[[ 26  42 -13  29]
 [ 13   4 -30  44]
 [ 18  28   8 -18]]
:
[[ 42 -13]
 [  4 -30]]

[[ 33 -19  29]
 [ 25  39 -25]
 [ 20 -28 -15]]
:
[[-19  29]
 [ 39 -25]]

[[ 21 -20  -7]
 [ 11 -19  -1]
 [ 16  14  34]]
:
[[-20  -7]
 [-19  -1]]

[[-17 -34  36  10]
 [  5  22 -10   0]
 [  9  25 -12  40]]
:
[[-34  36]
 [ 22 -10]]

[[ 41 -27   8   3]
 [ -1   3  -8  11]
 [ 25 -16 -17 -26]
 [ -3  44 -39  11]]
:
[[-27   8]
 [  3  -8]]

[[-10  33  10]
 [ 40 -21  15]
 [ -7   1  17]
 [ -9 -21 -26]]
:
[[ 33  10]
 [-21  15]]

[[-12  20   7 -16 -32]
 [ 15  -3   6   0  23]
 [ 14  11  10  28   4]
 [-24  11  -1 -24 -10]
 [-13 -10 -13  -4  -8]]
:
[[20  7]
 [-3  6]]
---
[[ 20  -7  11   6  11 -19  20  37  32  25  12  -4]
 [  0  14  -4 -12   8  -6   0  -7 -30 -37   3 -16]]
:
[[  0  14  -4 -12   8  -6   0  -7 -30 -37   3 -16]
 [ 20  -7  11   6  11 -19  20  37  32  25  12  -4]]

[[-25 -33   8 -19  30   4]
 [-34 -37  20   3  37   4]
 [ 32  12  16  -2  -2 -39]]
:
[[-34 -37  20   3  37   4]
 [-25 -33   8 -19  30   4]
 [ 32  12  16  -2  -2 -39]]

[[ 23  17 -26 -17 -41]
 [  9  11  18   5 -10]]
:
[[  9  11  18   5 -10]
 [ 23  17 -26 -17 -41]]

[[  0 -20 -12 -17]
 [ 21  36   3   9]
 [-39 -30   8  12]
 [ 24  -5   4  -9]
 [-32 -14  28   3]]
:
[[-39 -30   8  12]
 [-32 -14  28   3]
 [  0 -20 -12 -17]
 [ 21  36   3   9]
 [ 24  -5   4  -9]]

[[  2  13 -13  -6]
 [ 37  -2  -4  38]
 [  8  28 -26  22]]
:
[[  2  13 -13  -6]
 [  8  28 -26  22]
 [ 37  -2  -4  38]]

[[ -2  -3 -21 -11   1   7 -27   2  -3  16  18]
 [ -1   8 -26  -1   3  -4 -35   2   5  13  10]
 [ 29  22  -3  -6  27  19 -15   4  -4 -20  -5]
 [ -8  -1 -23  -2   3   2 -25  -1  -1  14  14]
 [ 16   0   7  10  -8  15 -18   4  -4 -15   2]
 [ 32  18  -9 -20  28  19 -23   9  -8 -24   5]]
:
[[ -8  -1 -23  -2   3   2 -25  -1  -1  14  14]
 [ -2  -3 -21 -11   1   7 -27   2  -3  16  18]
 [ -1   8 -26  -1   3  -4 -35   2   5  13  10]
 [ 16   0   7  10  -8  15 -18   4  -4 -15   2]
 [ 29  22  -3  -6  27  19 -15   4  -4 -20  -5]
 [ 32  18  -9 -20  28  19 -23   9  -8 -24   5]]

[[-33  26   2 -14  34  -7 -35]
 [-13 -41   9  15 -17  21  31]
 [-24   4  19 -23  14 -43 -25]]
:
[[-33  26   2 -14  34  -7 -35]
 [-24   4  19 -23  14 -43 -25]
 [-13 -41   9  15 -17  21  31]]

[[  1  15   6   8  16   5  -7  13  -3  18]
 [  2  26  19   7  22  18 -12  26 -11  31]
 [  9  40  15  26  44   0 -14  29   2  32]
 [  0  30  21   2  20  18  -9  24 -13  34]]
:
[[  0  30  21   2  20  18  -9  24 -13  34]
 [  1  15   6   8  16   5  -7  13  -3  18]
 [  2  26  19   7  22  18 -12  26 -11  31]
 [  9  40  15  26  44   0 -14  29   2  32]]
---
[[ -5 -39]
 [-24  21]
 [ -7   6]
 [  5  -1]]
:
[[ -5 -39]
 [-24  21]
 [ -7   6]]

[[ 27   6  12 -13  21]
 [-18  -4 -16   7 -18]
 [ -2   2 -34  15  -7]]
:
[[ 27   6]
 [-18  -4]
 [ -2   2]]

[[  6  -1]
 [  2   8]
 [  6 -19]
 [ 32 -21]
 [-31  -5]]
:
[[  6  -1]
 [  2   8]
 [  6 -19]]

[[-14 -10  -6]
 [ 11  17  32]
 [ 21 -26 -23]]
:
[[-14 -10]
 [ 11  17]
 [ 21 -26]]

[[ 29 -30  13 -11 -16]
 [-22   7   2  16  13]
 [-13   1  22  15  12]
 [-24  10   5  10  17]
 [ 13   7  12  35 -16]]
:
[[ 29 -30]
 [-22   7]
 [-13   1]]

[[  5  34]
 [ 31  12]
 [ 21 -30]
 [ 27  24]
 [-39  29]]
:
[[  5  34]
 [ 31  12]
 [ 21 -30]]

[[-31  37  -4]
 [-33   1  32]
 [ 20 -42  20]]
:
[[-31  37]
 [-33   1]
 [ 20 -42]]
